Small tables with named rows and columns. After each table, cells are looked up by row and column.

keru:
	nebaz	sebo	nulupib
vibefu	-66462	7721	-33355
ditofuz	-7004	3684	5485
zoriv	-2730	-55753	5485
zef	23229	-3345	5485
potemu	-2738	-66441	5485
sopop	-69494	3684	-13076
keli	29907	3684	5485
zatis	-2738	54170	37161

vibefu, nebaz: -66462
zef, nebaz: 23229
sopop, nebaz: -69494
ditofuz, sebo: 3684
zoriv, sebo: -55753
ditofuz, nebaz: -7004
keli, nebaz: 29907
sopop, nulupib: -13076
vibefu, sebo: 7721
potemu, nulupib: 5485
keli, sebo: 3684
zatis, nebaz: -2738
sopop, sebo: 3684
zatis, nulupib: 37161

Table banufat
	teg	tir	lozop	nime	bibiro	tubop
bemo	426	265	419	848	432	380
dofu	301	200	568	757	407	350
bupek	385	405	635	164	441	331
fako	375	289	534	602	427	355

fako, lozop -> 534
bemo, nime -> 848
fako, nime -> 602
dofu, bibiro -> 407
bupek, tir -> 405
dofu, tir -> 200
bemo, teg -> 426
bupek, teg -> 385
bemo, tir -> 265
dofu, tubop -> 350
bemo, tubop -> 380
dofu, nime -> 757
Which row has the largest tir? bupek

Table minapul
columns: rokekil, bopo, zib, pob, daz, fod, volavo, nidatoz
galevus: [-5, 29, -51, -8, 8, 67, -10, -4]
gutonug: [-28, -50, -21, 40, 35, -6, 37, 40]
lokad: [14, -50, 3, 64, 10, -33, 20, 11]
sagip: [55, 19, -2, -12, -53, 2, 20, -43]
ren: [33, -1, 55, 42, 9, -57, -53, -10]

sagip, daz => -53
ren, fod => -57
gutonug, daz => 35
sagip, nidatoz => -43
lokad, pob => 64
lokad, daz => 10
gutonug, nidatoz => 40
galevus, daz => 8
gutonug, fod => -6

gebo
         tibur  sivor  kog  subot  zamor  menudi  tusuto  kofot  pero  vukofat
guvifat    -30     15  -25    -63      1     -26      16     81    -3      -28
zok        -27      9  -43    -51      0     -22      18     86    15      -25
rem        -11     15  -69     39     -5      14      22     59    85       31
pagoma     -24      5  -58    -35     -1     -17      19     88    33      -19
kolu       -17      5  -74      2     -5      -2      21     80    64        3
feb        -14      9  -74     21     -6       6      21     71    76       17
dad        -20      4  -68    -17     -3     -10      20     86    49       -9
pigukub    -32     22   -4    -69     -1     -28      14     73   -20      -28

tibur of feb: -14
tusuto of pagoma: 19
tusuto of zok: 18
tibur of pagoma: -24
tibur of zok: -27
vukofat of feb: 17
subot of zok: -51
sivor of dad: 4
pero of pagoma: 33
vukofat of zok: -25
zamor of pagoma: -1
menudi of pagoma: -17
tusuto of rem: 22
zamor of kolu: -5
menudi of zok: -22
zamor of feb: -6
menudi of kolu: -2
sivor of rem: 15
sivor of pagoma: 5

vigito.tsv
	bam	nokimoz	somodit	pum	pubad	ziv	kidage	dit
befome	172	156	100	165	189	155	219	191
mugu	138	140	165	153	104	112	119	71
vod	128	147	193	130	106	134	92	92
fak	156	134	118	137	122	97	182	84
loz	140	139	146	145	108	102	133	64
pilez	139	163	198	172	160	199	99	198
dotaf	154	129	119	120	123	96	184	81
gofakes	170	154	93	133	180	139	228	176
bup	126	150	209	180	121	164	58	130
bisu	171	148	102	145	191	158	215	199
nadisuf	173	138	90	129	168	122	233	146
turiz	164	154	120	163	197	178	200	221
zik	174	134	92	133	157	113	218	128

What is the kidage of turiz in vigito? 200
What is the bam of zik in vigito? 174
What is the ziv of nadisuf in vigito? 122
What is the dit of turiz in vigito? 221
What is the ziv of pilez in vigito? 199
What is the dit of dotaf in vigito? 81

tet.csv
,buk,nuf,rifo,dov,kasor,vis,feg,seva
nesenin,56,62,57,23,37,42,25,68
mefosir,44,36,37,50,66,55,55,58
vemibed,32,47,64,65,49,50,45,48
lafog,33,50,67,65,46,49,43,45
nolo,53,51,57,49,40,54,58,36
menegu,75,60,50,51,50,40,25,51
zezuduz,41,49,27,45,33,32,57,30
fulez,43,49,27,43,30,34,61,28
vuv,70,56,54,62,52,44,33,43

buk of mefosir: 44
vis of vuv: 44
dov of menegu: 51
rifo of vuv: 54
seva of fulez: 28
dov of nolo: 49
nuf of mefosir: 36

Table zudusan
	kud	bez	gof	morupiz	seb	sog
dupobaf	41495	74129	-31165	5515	83210	21555
dedel	61533	-31150	15598	-9946	55001	65731
lided	40699	-78458	22574	45736	11885	26742
mam	84410	30999	20590	16488	97100	8185
nofek	11787	5352	-48697	-12936	30841	62809
nin	53479	65992	6837	21155	85918	2221
saf	23824	-56452	34425	40156	-5173	27959
gelon	75258	-16479	78198	81173	16568	-19799
nemeda	56016	45758	3823	47670	52238	-3640
zur	68467	25339	-4908	58665	64560	-8769
kora	83083	-31886	70051	78782	23872	-16229
pidof	70591	-2904	8404	35	74267	39483
pefuf	84314	25037	36009	1929	89045	26501
kagabi	-5574	46985	-46867	-17909	31447	59446

What is the sog of nin in zudusan?
2221
What is the bez of lided in zudusan?
-78458
What is the bez of nin in zudusan?
65992
What is the seb of zur in zudusan?
64560
What is the gof of nofek in zudusan?
-48697
What is the morupiz of kagabi in zudusan?
-17909
What is the kud of pidof in zudusan?
70591
What is the sog of pefuf in zudusan?
26501
What is the sog of nofek in zudusan?
62809
What is the seb of kora in zudusan?
23872
What is the seb of nofek in zudusan?
30841
What is the morupiz of dedel in zudusan?
-9946
What is the sog of kagabi in zudusan?
59446
Which row has the largest kud? mam

Table zak
	lapa	saf
bukeru	140	100
torema	139	100
bib	92	115
lefine	200	82
dise	144	98
zerisi	80	117
pive	241	70
ponu	37	117
pofa	244	53

What is the saf of bukeru in zak? 100
What is the saf of dise in zak? 98
What is the saf of torema in zak? 100
What is the saf of lefine in zak? 82
What is the lapa of dise in zak? 144
What is the lapa of pive in zak? 241
Row with the largest lapa: pofa

Table vakub
columns: sero, pemilum, kad, vun, lereti
rak: [76, 145, 112, 14, 130]
sudam: [77, 122, 107, 131, 138]
nimovab: [26, 139, 81, 238, 116]
siv: [115, 123, 121, 131, 122]
bizen: [156, 135, 126, 140, 123]
ger: [174, 141, 151, 220, 135]
kilaper: [38, 131, 105, 199, 137]

What is the lereti of nimovab in vakub?
116
What is the sero of sudam in vakub?
77
What is the pemilum of bizen in vakub?
135
What is the pemilum of ger in vakub?
141
What is the kad of kilaper in vakub?
105
What is the kad of ger in vakub?
151
What is the pemilum of kilaper in vakub?
131
What is the sero of rak in vakub?
76
What is the sero of nimovab in vakub?
26
What is the vun of ger in vakub?
220
What is the sero of bizen in vakub?
156
What is the vun of nimovab in vakub?
238
What is the pemilum of sudam in vakub?
122
What is the kad of sudam in vakub?
107
What is the pemilum of rak in vakub?
145
What is the vun of siv in vakub?
131
What is the lereti of siv in vakub?
122
What is the vun of sudam in vakub?
131
What is the sero of siv in vakub?
115

